(in the rows, 128 means zero)
Each row is followed by its class.
[113 114 157 124 121 126 147 111 129 115 127 122 125 130 104 130 142 153
 106 128 114 137 121 127 141 113 122 132 127 146 151 117 126 122 121 136
  98 136 125 108 129 117 142 142 142 120 141 129 123 116 121 159 120 156
 127 116 125 121 141 113 124 128 120 150 103 124 122 123] => bur
[142 119 154 123 134 124 168 115 129 136 135 112 112 108  95 116 130 125
 103 128 105 142 123 122 149 126 155 124 120 126 142 138 126 117 113 138
  96 145 119  77 123 124 149 133 132 128 108 118 129 125 124 157 122 142
 123 145 117 132 126 117 124 125 130 138 113 117 128 127] => bur
[111 121 154 128 123 131 117 105 140 122 121 107 112 152 100 118 135 135
 142 138 143 121 126 137 146 101 118 121 123 121 148 130 127 113 107 144
 115 111 126  97 145 124 138 129 133 121 127 122 132 141 127 131 123 125
 131 165 126 117 127 121 126 131 121 133  91 118 125 122] => bur
[ 33 133 111 149 145 118  72 121 133 120  87 127 102 185 115 130 127  78
 142 131 145 110 135 131 129 121  77 132 124 150 132 115 121 129 154 128
 180 142 120 193 111 125 137 138 119 120 166 121 138 127 158 105 145 112
 148 152 134 121 115 117 130 121 140 127 113 123 118 127] => meduk
[116 128 156 143 123 140 106 131 123 145 124 120 134 181 117 138 138 151
  83 126 147 127 139 131 118 137 166 122 122 136 123 137 134 133  96 106
 131 141 127 167 151 132 102 117 135 133 128 118 132 140 134 107 122 128
 134 152 112 120 120 131 139 134 119 104 143 114 126 139] => buli
[101 121 132 152 125 136 102 116 132 130 121 114 129 181  50 139 136 123
 124 134 144 127 126 128 112 118 126 118 124 170 138 125 133 134 123 108
 180 131 144 156 126 122 117 118 134 144 128 150 134 146 140 108 125 100
 140 135 119 119 133 125 126 123 132 117 132 129 127 131] => meduk
[117 138 125 130 128 136 114 147 128 126 118 132 130 136 162 130 124 130
 118 122 138 127 119 130 122 132 127 132 132 134 123 126 127 133 128 124
 120 139 126 159 128 135 124 132 128 122 146 131 127 121 134 114 133 142
 127 132 124 124 118 127 133 125 131 119 133 129 123 135] => meduk
[ 16 118 181 152 104 135 101  81 137 112  99  87  81 206  71 121 140  85
 169 154 186 112 141 127 161  79  63 118 112  80 162 132 137 126  97 107
 158 118 133 129 175 121 165  89 136 121  95 119 138 160 132  90 146 107
 137 194 134 113 124 131 146 132 139 126  59  93 126 113] => meduk
[ 30 132 142 158 126 145  64 114 137 118  95 123 111 217 115 126 117  81
 133 140 179 101 156 122 136 119  36 133 121  78 136 128 128 135 126 113
 183 126 116 208 166 120 128 114 130 118 108 121 139 154 143  84 146 112
 150 178 142 111 120 144 137 128 153 112 109 116 113 133] => meduk
[161 135 110 129 164 109 112 143 127 116  90 125 125 138 194 123 122 143
 106 115 145 126 114 137 126 128 141 136 136 144 115 134 117  93 137 147
  60 163 119 128 107 131 110 156 133 110 194 125 133 113 122 157 117 153
 108 142 107 134 111 115 121 133 121 143 123 130 127 131] => buli
[ 87 112 149 140 111 134  63  98 141 108 120 116 134 214  60 103 153 170
 202 138 214 117 113 133 101  77 121  94 117 170 144 153 139 117  88  95
 170 105 165 141 155 111 105 116 135 127 130 144 141 158 120  93 124  76
 120 173 117 132 117 119  91 121 128 110  81 115 153 118] => buli
[120 117 180 141 132 133 154 102 139 119 111  97  93 160 129 127 129 112
 114 126 155 132 116 127 167  96  99 128 122 112 155 131 127 115 106 124
  75 133 122  89 163 120 166  99 132 125 121 123 122 132 125 136 124 142
 123 144 110 124 145 126 131 136 133 149  92 108 141 120] => bur
[127 129 114 133 150 145  64 127 132  94  96 115 134 215 164 118 129 119
 159 133 207 112 123 119 121  99  81 134 121  90 126 145 131 121 125 113
 142 145 145 180 158 129 100 118 129 135 119 135 133 154 127 107 134 109
 115 165 132 128 116 145 129 132 136 140 120 122 136 122] => buli
[ 81 120 123 131 151 145  76 118 132  84 100 111 129 191 123 118 129 101
 150 134 156 116 130 127 135  97  59 147 122  77 138 129 129 121 133 134
 152 125 122 142 143 129 119 128 131 127 111 139 139 153 122 133 138 132
 118 162 147 122 155 139 112 128 139 188 103 116 124 121] => meduk
[ 28 122 121 158 131 123  75 121 136  98  91 116 108 204 105 132 137  82
 176 127 194 109 124 123 125 106  39 138 118 136 148 111 128 131 145 129
 199 128 131 198 133 112 136 109 138 124 147 135 132 142 136  79 146 113
 137 136 133 128 128 128 126 122 142 131 104 113 125 127] => meduk
[ 93 115 156 138 113 132 110 109 139 111 117 104 109 173 109 126 133 138
 147 127 168 128 116 121 141  95  84 129 124 117 149 138 133 125 102 118
 136  99 129 135 144 117 138  99 133 121 117 133 133 135 121 108 127 131
 131 145 130 123 148 119 124 131 142 145  92 117 132 120] => bur
[ 64 117 180 137 110 134  90  94 139 123 100  93 100 180  96 136 134 130
 155 135 165 121 124 132 152  92  74 112 125 104 147 145 137 119  91 110
 136 115 131 116 148  90 153 102 131 117 111 129 130 144 123  95 125 116
 142 165 140 114 135 119 139 138 132 127  73 106 134 115] => bur
[ 94 114 158 130 116 118 132 115 139 103 104 113  95 169 122 107 145 140
 170 127 198 124 106 130 146  85  95 106 120 130 153 144 123 120 117 109
  89 130 131 113 151 113 136 104 136 119 149 128 124 146 120 118 124 125
 130 152 128 110 126 111 124 122 143 139  78 114 151 118] => bur
[111 117 139 125 130 123 120 108 124 138 120 118 126 138  64 113 141 149
 135 122 116 128 117 129 126 110 147 115 123 200 142 125 134 117 116 129
 130 141 135  88 102 112 129 153 137 127 158 133 131 139 132 131 120 118
 131 123 114 120 125  95 108 114 112 123 105 120 132 122] => buli
[ 84 127 139 137 124 122  29 121 139  94  83 110 131 211 152 112 131 163
 221 119 252 114  95 136 110  69  42 114 121 164 142 141 125 116  90  99
 157  94 166 175 146 111 115  97 130 122 170 149 141 122 120  65 115  92
 132 126 135 139 130 105 120 121 142 132  70 121 154 115] => buli
[ 64 121 174 141 123 141  90  81 130 135  92  91  84 191  91 115 140 103
 179 147 181 119 111 128 176  75  65  96 120 128 158 125 133 109  97 109
 131 116 135  92 134 110 163  99 132 126 141 121 142 144 128  94 131  87
 127 160 140 120 126  98 127 124 119 123  57  93 142 107] => bur
[ 77 110 136 146 122 126 101 123 130 113 117 120 119 176  79 126 132 117
 131 125 156 116 107 123 118 119 111 128 125 134 148 123 129 127 103 122
 149 136 129 178 146 124 125 120 127 117 134 125 129 133 146 107 136 131
 137 146 122 128 128 129 129 129 139 125 119 120 125 135] => meduk
[115 128 125 125 133 120  91 127 146  91 112 107 132 210 161  97 152 162
 186 126 250 111 127 132 102  88 163 129 124 107 129 157 133  89 114 103
 106 131 148 176 191 128  79 123 138 111  96 132 139 158 122 105 132 111
 122 201 110 133  98 137 116 134 146 143 101 116 136 128] => buli
[100 116 106 122 139 127  91 122 125  88 107 111 122 174 120  91 137 126
 224 136 202 110 113 126 114  80  86 128 125 133 147 138 120 101 156 124
 137 118 150 126 134 116 107 126 127 117 140 136 133 158 130 132 138  93
  94 172 130 137 115 114 107 115 139 150  83 118 135 120] => buli
[ 59 131 125 147 129 124 101 110 130 123  93 112 103 192 104 117 124  92
 167 133 188 107 131 130 131 101  82 120 121 129 136 130 132 123 133 102
 159 131 131 179 145 122 141 110 132 129 137 125 139 148 146  92 140  89
 142 158 122 122 122 122 137 123 144 111 103 107 135 121] => meduk
